Here is a tiny trained network, its code and every weight. The questions are about switching its units off for an input and a target symbol, where a switched-off unit gives its printed mean instead of its output.

import numpy as np


def w(rows, s, z=0):
    codes = np.array(rows[::2]) - 128.0
    scale = np.full(codes.shape[1], s)
    scale[-1] = z or s
    return codes * scale


def f(y):
    return y / 2 * (1 + np.tanh(0.7978845608 * (y + 0.044715 * y**3)))


def softmax(a):
    e = np.exp(a - a.max(-1, keepdims=True))
    return e / e.sum(-1, keepdims=True)


def log_softmax(a):
    a = a - a.max(-1, keepdims=True)
    return a - np.log(np.exp(a).sum(-1, keepdims=True))


def net(x, mask):
    ids = ['ΘΞβδλφ'.index(c) for c in x.split()]
    T = len(ids)
    res = E[ids] + P[:T]
    r = res
    for j in range(3):
        rows = slice(3 * j, 3 * j + 3)
        q, k, v = (r @ M[0][rows].T for M in (Q, K, V))
        z = softmax(np.where(np.tri(T) > 0, q @ k.T / 3**0.5, -1e9)) @ v
        o = O[0][rows]
        res = res + np.where(mask[j], z, o[:, -1]) @ o[:, :-1]
    y = f(res @ A[0][:, :-1].T + A[0][:, -1])
    res = res + np.where(mask[3:7], y, B[0][:, -1]) @ B[0][:, :-1]
    return log_softmax(res[-1] @ U[:, :-1].T + U[:, -1])


Q, K, V, O, A, B = {}, {}, {}, {}, {}, {}
E = w([
[255,250,136,9],'Θ',
[167,93,248,3],'Ξ',
[160,134,221,80],'β',
[83,171,130,228],'δ',
[82,135,183,97],'λ',
[88,101,224,119],'φ',
],0.0072)
P = w([
[86,167,233,150],'0',
[147,123,153,10],'1',
[87,153,63,209],'2',
[63,198,136,70],'3',
[120,30,141,35],'4',
[147,149,121,170],'5',
[56,196,142,89],'6',
],0.013)
Q[0] = w([
[103,122,211,83],'h1',
[218,1,142,65],'h1',
[15,219,194,93],'h1',
[148,102,180,124],'h2',
[74,116,166,103],'h2',
[35,125,149,158],'h2',
[136,56,87,129],'h3',
[110,46,98,128],'h3',
[220,50,20,187],'h3',
],0.0093)
K[0] = w([
[99,90,168,186],'h1',
[121,27,42,162],'h1',
[121,159,248,174],'h1',
[158,254,105,37],'h2',
[117,173,192,69],'h2',
[170,82,187,94],'h2',
[84,81,73,120],'h3',
[100,67,34,153],'h3',
[162,115,8,85],'h3',
],0.0098)
V[0] = w([
[2,34,231,90],'h1',
[32,93,116,203],'h1',
[15,197,128,220],'h1',
[201,95,47,210],'h2',
[160,20,74,161],'h2',
[33,59,143,182],'h2',
[70,84,177,61],'h3',
[46,67,33,248],'h3',
[67,212,4,197],'h3',
],0.0071)
O[0] = w([
[63,60,147,95,170],'h1',
[107,153,255,71,86],'h1',
[124,190,209,91,127],'h1',
[190,84,123,120,50],'h2',
[173,113,146,131,50],'h2',
[107,81,153,74,83],'h2',
[91,89,145,103,164],'h3',
[140,150,179,80,5],'h3',
[137,229,157,99,63],'h3',
],0.009,0.013)
A[0] = w([
[143,138,99,98,255],'n1',
[89,72,85,152,145],'n2',
[108,177,169,116,146],'n3',
[254,160,108,147,51],'n4',
],0.014,0.0036)
B[0] = w([
[39,54,92,204,154],'n1',
[221,122,120,161,251],'n2',
[178,155,175,2,150],'n3',
[246,48,179,23,145],'n4',
],0.0088,0.016)
U = w([
[72,174,109,222,255],'Θ',
[115,52,103,166,73],'Ξ',
[157,84,138,132,158],'β',
[254,189,159,88,51],'δ',
[102,152,137,96,82],'λ',
[115,104,136,95,79],'φ',
],0.0095,0.0034)

Each question gives the input, a string of symbols that net reads in full, and the target symbol t.
The units are the heads (3 rows each of Q, K, V and O) and the neurons (one row each of A and B). Each row of codes is followed by its name. A weight is (code - 128) times the scale printed after its matrix; where a second scale follows, it is the last column's (O, A, B and U).
mask holds one flag per unit, heads first, then neurons. A switched-off unit (its flag False) gives its mean, the last column of its rows in O or B, instead of its output. The means were averaged over made-up inputs and are rounded, as every weight is.
A unit's drop is (log p(t) with every unit on - log p(t) with that unit switched off) / (log p(t) with every unit on - log p(t) with every unit switched off).
The circuit of an input: a set's keep is (log p(t) with only the set's units on - log p(t) with every unit switched off) / (log p(t) with every unit on - log p(t) with every unit switched off). Starting from all 7 units, units are removed one at a time, each time the one whose removal leaves the highest keep (on an exact tie, the one counted first), for as long as the keep stays at least 0.8.
units of the circuit, in order: the units of the circuit, biggest drop first
most important unit: the unit with the biggest drop
k most important neurons: the k neurons with the biggest drops, biggest first
which heads matter: for each layer, one digit per head in row order, 1 if its drop is at least 0.15 and else 0, layers parted by /
drop of u: that unit's drop, to one decimal
input Θ λ λ φ Ξ, target φ: which heads matter -> 101
input Ξ λ λ λ δ, target φ: which heads matter -> 101
input λ Θ Ξ Θ λ Θ φ, target λ: 2 most important neurons -> (n3 n2)
input φ φ Θ Θ φ Θ Θ, target φ: which heads matter -> 100
input Ξ Θ λ β β, target φ: units of the circuit, in order -> (h1 h3 n2)
input λ Θ Θ λ δ Θ δ, target λ: 2 most important neurons -> (n3 n2)
input φ λ Ξ Ξ φ Θ β, target φ: which heads matter -> 100
input φ Ξ λ φ φ, target φ: which heads matter -> 101
input Θ Θ λ Θ λ, target φ: units of the circuit, in order -> (h1 h3)
input Ξ Ξ Θ λ Θ δ δ, target Ξ: units of the circuit, in order -> (h3 h1)
input δ Ξ β λ Θ Ξ φ, target δ: most important neuron -> (n3)
input β λ λ λ Ξ, target φ: units of the circuit, in order -> (h1 n2 h3)
input λ β Ξ Ξ Θ Θ φ, target φ: units of the circuit, in order -> (h1 n3)
input λ λ Θ β Θ λ Θ, target λ: which heads matter -> 100
input λ Θ Ξ Θ Θ λ Ξ, target λ: which heads matter -> 100
input Θ λ Θ Θ, target Θ: which heads matter -> 000
input Ξ φ Θ δ λ β Θ, target Ξ: most important unit -> h3
input λ Θ Θ λ λ β β, target λ: units of the circuit, in order -> (h1 n2 n3)
input δ λ Θ λ, target δ: drop of h1 -> 0.6
input Θ Ξ λ λ λ, target φ: drop of h1 -> 0.7
input Ξ Θ Θ δ, target Ξ: drop of h3 -> 0.9
input λ λ Θ Θ δ λ λ, target λ: drop of h3 -> 0.1
